Below is a small trained network, with its code and all its weights. Each question gives an input and a target symbol and asks what happens when units are switched off, that is, made to give their printed mean instead of their output.

import numpy as np


def w(rows, s, z=0):
    codes = np.array(rows[::2]) - 128.0
    scale = np.full(codes.shape[1], s)
    scale[-1] = z or s
    return codes * scale


def softmax(a):
    e = np.exp(a - a.max(-1, keepdims=True))
    return e / e.sum(-1, keepdims=True)


def log_softmax(a):
    a = a - a.max(-1, keepdims=True)
    return a - np.log(np.exp(a).sum(-1, keepdims=True))


def net(x, mask):
    ids = ['βγδεηξπστφω'.index(c) for c in x.split()]
    T = len(ids)
    res = E[ids] + P[:T]
    u = 0
    for l in range(2):
        r = res
        for j in range(3):
            rows = slice(3 * j, 3 * j + 3)
            q, k, v = (r @ M[l][rows].T for M in (Q, K, V))
            z = softmax(np.where(np.tri(T) > 0, q @ k.T / 3**0.5, -1e9)) @ v
            o = O[l][rows]
            res = res + np.where(mask[u + j], z, o[:, -1]) @ o[:, :-1]
        u += 3
    return log_softmax(res[-1] @ U[:, :-1].T + U[:, -1])


Q, K, V, O = {}, {}, {}, {}
E = w([
[170,117,89,156,108],'β',
[180,93,109,157,128],'γ',
[223,89,137,139,135],'δ',
[210,70,73,173,114],'ε',
[175,143,146,138,120],'η',
[252,188,94,146,97],'ξ',
[160,136,104,219,205],'π',
[132,31,118,231,82],'σ',
[103,72,53,163,82],'τ',
[147,138,69,77,199],'φ',
[146,45,95,64,111],'ω',
],0.014)
P = w([
[119,225,169,103,63],'0',
[176,185,84,158,61],'1',
[175,162,92,153,77],'2',
[170,150,103,157,91],'3',
[169,139,98,161,120],'4',
[164,120,97,152,127],'5',
[160,102,94,150,141],'6',
[157,95,98,143,163],'7',
[147,80,100,143,177],'8',
[143,68,101,139,195],'9',
[145,48,100,133,210],'10',
[140,33,105,126,230],'11',
[136,25,98,123,242],'12',
[131,9,93,133,254],'13',
],0.011)
Q[0] = w([
[165,187,176,52,147],'0.h1',
[129,146,87,102,173],'0.h1',
[64,152,117,128,83],'0.h1',
[43,178,186,120,138],'0.h2',
[82,123,121,84,120],'0.h2',
[136,90,38,123,167],'0.h2',
[8,190,164,13,152],'0.h3',
[134,162,133,125,207],'0.h3',
[83,196,231,121,152],'0.h3',
],0.014)
K[0] = w([
[182,238,156,72,161],'0.h1',
[119,133,76,106,167],'0.h1',
[96,160,101,134,86],'0.h1',
[248,109,69,139,103],'0.h2',
[164,162,120,163,146],'0.h2',
[86,144,223,111,103],'0.h2',
[190,219,161,130,78],'0.h3',
[74,124,213,137,95],'0.h3',
[199,165,133,185,37],'0.h3',
],0.015)
V[0] = w([
[103,92,96,68,115],'0.h1',
[71,101,118,160,88],'0.h1',
[212,157,117,81,121],'0.h1',
[142,88,105,47,114],'0.h2',
[227,51,81,176,105],'0.h2',
[135,156,44,172,174],'0.h2',
[168,98,177,174,160],'0.h3',
[28,93,170,199,109],'0.h3',
[30,135,1,148,40],'0.h3',
],0.0087)
O[0] = w([
[198,139,138,186,149,98],'0.h1',
[181,158,179,54,165,147],'0.h1',
[11,105,125,212,123,187],'0.h1',
[51,55,107,79,117,140],'0.h2',
[255,66,39,119,108,226],'0.h2',
[160,159,121,142,221,80],'0.h2',
[199,94,131,163,113,191],'0.h3',
[227,161,228,59,177,4],'0.h3',
[163,199,74,4,144,194],'0.h3',
],0.0067,0.0034)
Q[1] = w([
[177,70,38,139,117],'1.h1',
[76,142,175,82,141],'1.h1',
[161,128,68,141,101],'1.h1',
[72,148,105,100,193],'1.h2',
[81,79,114,113,37],'1.h2',
[133,78,139,147,143],'1.h2',
[144,114,38,159,176],'1.h3',
[106,188,93,120,180],'1.h3',
[110,159,216,5,167],'1.h3',
],0.014)
K[1] = w([
[71,130,250,110,74],'1.h1',
[125,113,46,149,159],'1.h1',
[109,100,205,131,72],'1.h1',
[161,159,139,71,137],'1.h2',
[174,59,77,121,37],'1.h2',
[171,91,93,196,131],'1.h2',
[104,51,142,63,157],'1.h3',
[123,100,118,144,55],'1.h3',
[149,203,138,140,22],'1.h3',
],0.013)
V[1] = w([
[99,177,21,166,138],'1.h1',
[130,220,125,60,57],'1.h1',
[83,170,252,185,50],'1.h1',
[102,117,133,92,88],'1.h2',
[103,135,143,83,148],'1.h2',
[153,121,115,113,145],'1.h2',
[124,137,99,78,127],'1.h3',
[60,50,95,16,64],'1.h3',
[228,47,153,123,60],'1.h3',
],0.011)
O[1] = w([
[57,166,86,118,109,195],'1.h1',
[109,180,178,75,140,228],'1.h1',
[110,163,204,172,185,218],'1.h1',
[144,94,158,180,169,107],'1.h2',
[141,99,114,152,112,23],'1.h2',
[77,141,113,132,111,139],'1.h2',
[99,98,125,134,122,137],'1.h3',
[64,43,212,61,93,189],'1.h3',
[110,146,182,174,2,254],'1.h3',
],0.009,0.0087)
U = w([
[82,161,160,78,129,254],'β',
[108,114,161,114,139,209],'γ',
[107,70,165,181,132,126],'δ',
[93,102,89,119,81,42],'ε',
[74,154,214,133,159,69],'η',
[14,194,156,133,96,9],'ξ',
[137,140,121,129,162,73],'π',
[196,122,197,80,124,136],'σ',
[133,164,159,3,136,127],'τ',
[112,69,114,89,205,170],'φ',
[60,79,191,91,123,107],'ω',
],0.0054,0.007)

Each question gives the input, a string of symbols that net reads in full, and the target symbol t.
The units are the heads (3 rows each of Q, K, V and O). Each row of codes is followed by its name. A weight is (code - 128) times the scale printed after its matrix; where a second scale follows, it is the last column's (O and U).
mask holds one flag per head, layer by layer. A switched-off head (its flag False) gives its mean, the last column of its rows in O, instead of its output. The means were averaged over made-up inputs and are rounded, as every weight is.
A unit's drop is (log p(t) with every unit on - log p(t) with that unit switched off) / (log p(t) with every unit on - log p(t) with every unit switched off).
The circuit of an input: a set's keep is (log p(t) with only the set's units on - log p(t) with every unit switched off) / (log p(t) with every unit on - log p(t) with every unit switched off). Starting from all 6 units, units are removed one at a time, each time the one whose removal leaves the highest keep (on an exact tie, the one counted first), for as long as the keep stays at least 0.8.
units of the circuit, in order: the units of the circuit, biggest drop first
most important unit: the unit with the biggest drop
heads that matter: for each layer, one digit per head in row order, 1 if its drop is at least 0.15 and else 0, layers parted by /
drop when u is switched off: that unit's drop, to one decimal
input σ σ ω η ξ β ε π σ β, target σ: most important unit -> 0.h3
input ε φ ξ β ε δ, target ε: units of the circuit, in order -> [1.h1; 0.h2; 0.h3]
input τ γ ε τ ε η, target τ: units of the circuit, in order -> [0.h3; 1.h1]
input ω σ π σ δ ω δ η δ ξ, target ω: heads that matter -> 010 / 001
input σ ε η, target σ: units of the circuit, in order -> [1.h1; 0.h3; 0.h2]
input π τ ε γ ε π ε, target π: units of the circuit, in order -> [1.h3; 0.h2]
input φ π δ ξ φ τ ε β η τ ω γ φ ε, target φ: units of the circuit, in order -> [1.h3; 0.h2]
input τ ξ ε, target τ: units of the circuit, in order -> [0.h3; 1.h1]
input σ σ β ε π ω ξ γ φ φ ε δ γ τ, target σ: units of the circuit, in order -> [0.h1; 0.h3; 1.h1]
input φ ε δ β, target φ: units of the circuit, in order -> [1.h3; 0.h3; 0.h2]
input φ β ε ε φ η γ, target φ: units of the circuit, in order -> [1.h3; 0.h2; 0.h3]
input π φ ξ σ ε π γ σ π γ, target π: heads that matter -> 011 / 001
input ω ε δ, target ω: units of the circuit, in order -> [1.h3; 0.h2]
input δ γ ξ ε σ ε σ γ β β δ ε, target δ: heads that matter -> 001 / 101
input ξ φ σ β ξ δ δ, target ξ: heads that matter -> 101 / 101
input φ β γ π ε η η π φ η, target φ: units of the circuit, in order -> [1.h3; 0.h2; 0.h3]
input ε τ σ ε ω β δ σ ε π φ σ β δ, target ε: heads that matter -> 010 / 101
input ε ξ ε, target ε: most important unit -> 1.h1
input ξ π δ γ β σ σ ξ, target ξ: units of the circuit, in order -> [1.h3; 1.h1; 0.h1]
input σ φ ε φ δ π τ γ, target σ: most important unit -> 1.h1
input ε σ σ π φ γ γ π ω β φ ε, target ε: units of the circuit, in order -> [0.h2; 1.h1; 0.h3]
input π ε γ, target π: drop when 1.h3 is switched off -> 0.9
input ω ξ ξ ξ σ σ π β π ω ε η ε, target ω: drop when 0.h2 is switched off -> 0.5
input φ β ε ε β ε β β σ ξ τ, target φ: drop when 0.h2 is switched off -> 0.9
